Here is a tiny trained network, its code and every weight. The questions are about switching its units off for an input and a target symbol, where a switched-off unit gives its printed mean instead of its output.

import numpy as np


def w(rows, s, z=0):
    codes = np.array(rows[::2]) - 128.0
    scale = np.full(codes.shape[1], s)
    scale[-1] = z or s
    return codes * scale


def f(y):
    return np.maximum(y, 0)


def softmax(a):
    e = np.exp(a - a.max(-1, keepdims=True))
    return e / e.sum(-1, keepdims=True)


def log_softmax(a):
    a = a - a.max(-1, keepdims=True)
    return a - np.log(np.exp(a).sum(-1, keepdims=True))


def net(x, mask):
    ids = ['ΠΦΩαβγδεζηθλξστψ'.index(c) for c in x.split()]
    T = len(ids)
    res = E[ids] + P[:T]
    u = 0
    for l in range(2):
        r = res
        for j in range(2):
            rows = slice(2 * j, 2 * j + 2)
            q, k, v = (r @ M[l][rows].T for M in (Q, K, V))
            z = softmax(np.where(np.tri(T) > 0, q @ k.T / 2**0.5, -1e9)) @ v
            o = O[l][rows]
            res = res + np.where(mask[u + j], z, o[:, -1]) @ o[:, :-1]
        u += 2
        y = f(res @ A[l][:, :-1].T + A[l][:, -1])
        res = res + np.where(mask[u : u + 4], y, B[l][:, -1]) @ B[l][:, :-1]
        u += 4
    return log_softmax(res[-1] @ U[:, :-1].T + U[:, -1])


Q, K, V, O, A, B = {}, {}, {}, {}, {}, {}
E = w([
[43,138,124,187,64,78,130,139,119,211],'Π',
[178,110,80,170,148,96,187,125,62,164],'Φ',
[241,93,170,189,94,11,152,124,193,93],'Ω',
[112,195,183,4,152,126,110,210,64,165],'α',
[69,166,88,201,100,164,169,47,31,68],'β',
[163,34,202,134,123,149,52,166,52,77],'γ',
[88,31,220,17,171,163,154,88,139,142],'δ',
[173,166,174,112,151,230,56,125,168,205],'ε',
[125,29,185,135,253,67,87,57,141,109],'ζ',
[122,88,52,174,97,168,106,75,190,154],'η',
[180,128,144,160,145,94,171,93,158,254],'θ',
[28,62,65,108,46,182,132,95,94,123],'λ',
[59,215,109,248,24,115,90,168,43,97],'ξ',
[124,155,138,116,28,86,180,160,169,86],'σ',
[156,191,191,112,186,171,107,27,113,53],'τ',
[130,57,150,95,88,81,193,141,189,166],'ψ',
],0.0063)
P = w([
[169,121,71,101,93,105,131,111,184,149],'0',
[153,105,146,128,59,106,151,68,22,166],'1',
[160,125,89,108,124,125,124,126,185,147],'2',
[137,108,176,143,74,127,149,79,14,163],'3',
[151,121,107,116,145,145,121,137,187,143],'4',
[127,106,194,150,97,136,140,90,17,161],'5',
[136,121,118,121,171,162,110,144,181,141],'6',
[114,111,209,147,118,149,138,91,16,156],'7',
[131,125,138,127,188,168,104,145,187,138],'8',
[116,105,226,154,135,156,132,98,6,155],'9',
[124,121,144,127,211,182,96,161,182,134],'10',
[102,105,247,170,147,176,128,97,1,155],'11',
],0.0052)
Q[0] = w([
[96,154,51,96,174,121,104,97,179,53],'L0H0',
[137,48,235,132,82,207,83,3,51,139],'L0H0',
[130,113,135,156,148,135,155,143,146,124],'L0H1',
[116,133,85,136,99,123,174,137,119,142],'L0H1',
],0.029)
K[0] = w([
[127,105,28,91,74,141,108,70,117,110],'L0H0',
[117,120,173,50,208,197,4,109,93,89],'L0H0',
[123,159,133,151,147,151,139,147,112,129],'L0H1',
[139,122,89,115,109,83,100,109,104,130],'L0H1',
],0.026)
V[0] = w([
[141,112,134,44,142,116,7,83,113,124],'L0H0',
[122,29,97,216,75,233,114,38,162,87],'L0H0',
[126,114,168,106,137,154,99,104,120,119],'L0H1',
[159,130,150,118,135,139,106,132,144,136],'L0H1',
],0.013)
O[0] = w([
[133,119,137,154,45,164,53,45,115,133,218],'L0H0',
[99,60,135,208,124,220,255,120,185,133,248],'L0H0',
[115,128,167,135,180,149,105,150,109,126,74],'L0H1',
[129,138,135,142,160,140,123,148,148,121,84],'L0H1',
],0.0069,0.0017)
A[0] = w([
[51,176,7,155,109,169,93,184,168,74,111],'L0N0',
[71,202,139,77,114,124,214,174,92,30,6],'L0N1',
[57,130,90,68,126,105,102,183,202,183,62],'L0N2',
[172,154,50,113,229,135,196,133,65,130,47],'L0N3',
],0.015,0.0024)
B[0] = w([
[75,138,64,7,113,92,13,82,80,93,205],'L0N0',
[175,197,254,202,38,76,58,120,209,119,153],'L0N1',
[59,100,82,202,107,211,243,174,140,99,251],'L0N2',
[246,87,69,91,178,121,132,88,13,189,213],'L0N3',
],0.0086,0.0028)
Q[1] = w([
[150,165,68,58,143,80,127,250,162,140],'L1H0',
[146,83,242,183,75,179,158,125,96,169],'L1H0',
[138,166,131,180,129,152,150,224,175,176],'L1H1',
[100,7,224,203,41,134,157,113,63,168],'L1H1',
],0.024)
K[1] = w([
[150,140,81,125,57,43,219,173,139,170],'L1H0',
[140,114,243,111,207,162,125,191,126,132],'L1H0',
[44,155,146,203,103,87,180,218,143,175],'L1H1',
[111,111,252,133,249,209,71,168,119,113],'L1H1',
],0.021)
V[1] = w([
[120,1,129,171,119,47,82,184,134,135],'L1H0',
[113,137,90,246,187,54,136,50,124,54],'L1H0',
[134,73,152,57,179,110,130,98,109,15],'L1H1',
[182,117,94,179,89,195,78,194,85,65],'L1H1',
],0.019)
O[1] = w([
[82,34,136,209,170,49,73,158,134,112,172],'L1H0',
[91,205,101,153,163,2,199,67,155,106,111],'L1H0',
[119,51,79,105,46,104,130,31,133,93,2],'L1H1',
[222,161,98,224,59,112,163,188,118,83,225],'L1H1',
],0.0083,0.0034)
A[1] = w([
[106,164,128,151,118,149,106,138,200,122,3],'L1N0',
[173,114,89,92,163,134,109,157,254,109,159],'L1N1',
[150,93,153,77,145,105,137,162,212,103,189],'L1N2',
[177,128,100,118,175,150,100,103,218,119,129],'L1N3',
],0.027,0.0029)
B[1] = w([
[164,108,84,110,158,159,83,83,182,85,253],'L1N0',
[74,123,180,198,166,130,119,5,29,123,196],'L1N1',
[169,142,139,59,115,124,176,213,123,63,186],'L1N2',
[159,113,151,117,118,41,131,200,200,159,174],'L1N3',
],0.015,0.0062)
U = w([
[69,165,170,147,170,100,135,180,97,210,254],'Π',
[200,85,64,99,175,104,138,116,69,168,90],'Φ',
[127,108,134,114,128,63,140,158,152,119,97],'Ω',
[114,192,116,87,91,66,2,143,65,112,182],'α',
[155,182,174,155,152,80,151,143,106,121,64],'β',
[145,94,127,209,73,120,131,163,127,106,123],'γ',
[81,51,111,78,91,189,99,94,106,150,94],'δ',
[166,174,160,124,110,198,117,170,94,157,148],'ε',
[66,97,137,160,138,87,119,47,135,139,96],'ζ',
[86,100,44,141,170,179,165,146,201,140,210],'η',
[171,115,181,132,156,127,94,100,143,172,53],'θ',
[82,109,137,140,151,170,210,135,74,100,68],'λ',
[165,153,132,130,135,121,87,97,120,78,21],'ξ',
[187,162,150,99,105,101,127,142,179,129,118],'σ',
[116,185,108,104,64,154,182,72,108,115,196],'τ',
[125,84,141,53,113,121,141,173,124,122,130],'ψ',
],0.0058,0.0032)

Each question gives the input, a string of symbols that net reads in full, and the target symbol t.
The units are the heads (2 rows each of Q, K, V and O) and the neurons (one row each of A and B). Each row of codes is followed by its name. A weight is (code - 128) times the scale printed after its matrix; where a second scale follows, it is the last column's (O, A, B and U).
mask holds one flag per unit, layer by layer, with each layer's heads first. A switched-off unit (its flag False) gives its mean, the last column of its rows in O or B, instead of its output. The means were averaged over made-up inputs and are rounded, as every weight is.
A unit's drop is (log p(t) with every unit on - log p(t) with that unit switched off) / (log p(t) with every unit on - log p(t) with every unit switched off).
The circuit of an input: a set's keep is (log p(t) with only the set's units on - log p(t) with every unit switched off) / (log p(t) with every unit on - log p(t) with every unit switched off). Starting from all 12 units, units are removed one at a time, each time the one whose removal leaves the highest keep (on an exact tie, the one counted first), for as long as the keep stays at least 0.8.
circuit, biggest first: the units of the circuit, biggest drop first
top k neurons: the k neurons with the biggest drops, biggest first
k most important neurons of layer l: the k neurons of layer l with the biggest drops, biggest first
which heads matter: for each layer, one digit per head in row order, 1 if its drop is at least 0.15 and else 0, layers parted by /
input Π Ω η γ τ γ Ω, target β: top 2 neurons : (L1N1 L1N2)
input η Φ Φ Π β, target τ: top 2 neurons : (L0N0 L0N1)
input η Φ β Π ψ Ω γ σ β, target τ: circuit, biggest first : (L0N0 L1H0 L0H0)
input ε ψ Π η, target ε: circuit, biggest first : (L1H0 L1H1)
input η Π Π Φ Π Π, target Π: most important neuron of layer 1 : (L1N0)
input γ η ψ δ Π δ Π Φ ψ Φ, target δ: which heads matter : 00 / 11
input ζ Π Φ Π Φ β Π β, target ζ: circuit, biggest first : (L1H0 L1H1)
input β Π β ψ η γ Φ Φ τ θ, target τ: circuit, biggest first : (L1H0 L1H1)
input η ξ Π Π η ψ δ, target ψ: circuit, biggest first : (L1N2 L1H1)
input η Π Π Π Π Φ γ α, target α: which heads matter : 10 / 00
input δ ξ Π, target η: which heads matter : 10 / 01
input Φ ε Ω Φ, target ε: which heads matter : 00 / 11
input ψ Π ξ Π Π Π β η θ ψ σ Π, target Π: top 2 neurons : (L1N0 L0N0)
input Φ Π η Π Φ Π Φ Π ξ Π Π η, target η: 2 most important neurons of layer 0 : (L0N3 L0N0)
input Π τ Π η, target τ: circuit, biggest first : (L1H0)
input Φ Ω ψ γ α Π Ω η δ Π δ σ, target δ: which heads matter : 10 / 11
input Π Π Φ τ, target τ: which heads matter : 00 / 10
input Φ η Π ψ Π Π ψ σ, target σ: which heads matter : 10 / 00
input Π Π ζ δ η Π, target δ: circuit, biggest first : (L1H1 L1H0)
input ψ γ Π δ γ, target γ: circuit, biggest first : (L1H1 L0H0 L1H0)
input β η ψ Φ β γ γ ε ψ, target λ: which heads matter : 10 / 00
input σ Π Ω β ε, target θ: 2 most important neurons of layer 1 : (L1N1 L1N3)
input Π δ τ Π δ Φ σ, target ξ: top neuron : (L1N0)
input λ ψ Π Π ψ, target λ: 2 most important neurons of layer 1 : (L1N1 L1N2)
input Π Π β Π ψ Π η ψ, target ψ: 2 most important neurons of layer 1 : (L1N2 L1N1)
